Below are the code and all the weights of a small trained network. Each question names an input and a class and asks about switching units off, where a switched-off unit gives its printed mean instead of its output.

import numpy as np


def w(rows, s, z=0):
    codes = np.array(rows[::2]) - 128.0
    scale = np.full(codes.shape[1], s)
    scale[-1] = z or s
    return codes * scale


def f(y):
    return y / 2 * (1 + np.tanh(0.7978845608 * (y + 0.044715 * y**3)))


def log_softmax(a):
    a = a - a.max(-1, keepdims=True)
    return a - np.log(np.exp(a).sum(-1, keepdims=True))


def net(x, mask):
    res = np.array(x, float).reshape(1, 6) / 4 @ E
    y = f(res @ A[0][:, :-1].T + A[0][:, -1])
    res = res + np.where(mask, y, B[0][:, -1]) @ B[0][:, :-1]
    return log_softmax(res[-1] @ U[:, :-1].T + U[:, -1])


A, B = {}, {}
E = w([
[135,123,141,121,122,138,141,128,130],'x0',
[229,207,48,180,99,198,111,90,80],'x1',
[178,156,126,84,159,2,165,58,143],'x2',
[215,106,85,174,62,65,41,165,225],'x3',
[168,32,26,140,213,242,103,129,214],'x4',
[115,152,168,58,86,143,199,128,129],'x5',
],0.0079)
A[0] = w([
[119,62,29,72,195,178,170,70,220,127],'n1',
[153,254,56,130,134,188,127,71,102,52],'n2',
[140,169,86,63,127,68,213,37,178,254],'n3',
[51,130,98,183,81,172,113,211,99,97],'n4',
[191,145,96,158,107,157,164,104,69,48],'n5',
[64,154,200,141,61,98,195,107,40,196],'n6',
[18,75,183,128,207,74,161,160,196,46],'n7',
[221,122,108,116,6,78,106,150,235,28],'n8',
[99,158,144,108,247,156,199,74,56,54],'n9',
[83,121,163,168,15,214,195,175,137,170],'n10',
[113,127,145,186,90,66,16,124,112,192],'n11',
],0.0077,0.0068)
B[0] = w([
[85,157,76,147,1,197,158,105,75,197],'n1',
[160,194,184,159,122,130,115,217,208,170],'n2',
[183,39,116,237,131,141,171,94,137,223],'n3',
[209,43,69,211,92,31,186,150,162,164],'n4',
[163,202,150,138,95,133,127,250,194,146],'n5',
[126,106,150,135,63,198,129,125,99,246],'n6',
[208,204,201,179,91,178,170,220,244,182],'n7',
[120,48,137,50,156,131,61,235,96,190],'n8',
[83,62,103,112,223,74,64,252,42,183],'n9',
[155,74,113,228,203,82,155,104,107,190],'n10',
[107,86,179,142,71,180,89,110,79,193],'n11',
],0.008,0.013)
U = w([
[163,238,202,150,123,168,107,239,229,81],'0',
[97,92,126,75,173,141,76,222,77,172],'1',
[117,131,159,175,131,175,97,98,134,254],'2',
[136,113,180,185,162,213,82,82,130,201],'3',
[166,82,106,213,143,73,161,108,133,51],'4',
[72,176,130,112,15,207,125,115,70,89],'5',
[90,180,139,50,140,110,159,95,110,105],'6',
[75,161,106,2,180,95,123,104,135,67],'7',
],0.0085,0.0095)

Each question gives the input, the list of numbers given to net, and the class t.
The units are the neurons (one row each of A and B). Each row of codes is followed by its name. A weight is (code - 128) times the scale printed after its matrix; where a second scale follows, it is the last column's (A, B and U).
mask holds one flag per neuron, in row order. A switched-off neuron (its flag False) gives its mean, the last column of its row in B, instead of its output. The means were averaged over made-up inputs and are rounded, as every weight is.
A unit's drop is (log p(t) with every unit on - log p(t) with that unit switched off) / (log p(t) with every unit on - log p(t) with every unit switched off).
The circuit of an input: a set's keep is (log p(t) with only the set's units on - log p(t) with every unit switched off) / (log p(t) with every unit on - log p(t) with every unit switched off). Starting from all 11 units, units are removed one at a time, each time the one whose removal leaves the highest keep (on an exact tie, the one counted first), for as long as the keep stays at least 0.8.
units of the circuit, in order: the units of the circuit, biggest drop first
unit that matters most: the unit with the biggest drop
top k neurons: the k neurons with the biggest drops, biggest first
drop of u: that unit's drop, to one decimal
input [2,2,0,-8,-1,-1], class 1: unit that matters most => n9
input [1,6,-1,-7,4,-7], class 1: top 3 neurons => [n9, n7, n3]
input [-6,1,8,-4,-8,8], class 3: units of the circuit, in order => [n3, n6]
input [-1,-5,0,-4,-2,3], class 0: top 4 neurons => [n7, n11, n1, n8]
input [0,-5,-7,-6,-3,2], class 4: units of the circuit, in order => [n10, n4]
input [4,5,-6,-3,1,1], class 4: units of the circuit, in order => [n10, n4]
input [3,2,8,2,-6,-8], class 3: units of the circuit, in order => [n11, n4]
input [-6,-3,4,-1,8,4], class 5: top 2 neurons => [n1, n10]
input [3,-1,3,-6,-6,6], class 1: top 2 neurons => [n9, n1]
input [-3,7,-2,-2,4,-7], class 0: units of the circuit, in order => [n2, n5]
input [0,-2,-1,7,-8,2], class 5: top 3 neurons => [n9, n11, n6]
input [-3,-3,1,-1,-6,8], class 3: top 2 neurons => [n3, n1]
input [0,-4,-6,8,8,8], class 1: top 3 neurons => [n8, n3, n6]
input [-7,7,-4,4,-5,0], class 0: units of the circuit, in order => [n2]
input [-4,1,-3,-4,6,4], class 5: top 3 neurons => [n1, n3, n8]
input [2,5,-6,-4,8,-6], class 5: top 2 neurons => [n1, n3]
input [-2,-6,5,-5,-1,0], class 0: top 3 neurons => [n7, n10, n11]
input [2,-4,2,7,6,-2], class 1: top 2 neurons => [n8, n6]
input [-6,-8,-6,1,0,0], class 0: top 2 neurons => [n7, n3]
input [1,-3,-2,2,4,-3], class 5: top 3 neurons => [n1, n3, n10]
input [-5,7,-7,4,4,0], class 0: top neuron => [n2]
input [-2,7,3,-2,1,-6], class 0: drop of n5 => 0.1
input [5,-3,-6,3,-7,7], class 3: drop of n1 => 0.4
input [3,4,6,-3,8,1], class 5: drop of n1 => 1.4
input [0,2,-7,-3,8,-2], class 5: drop of n3 => 0.4
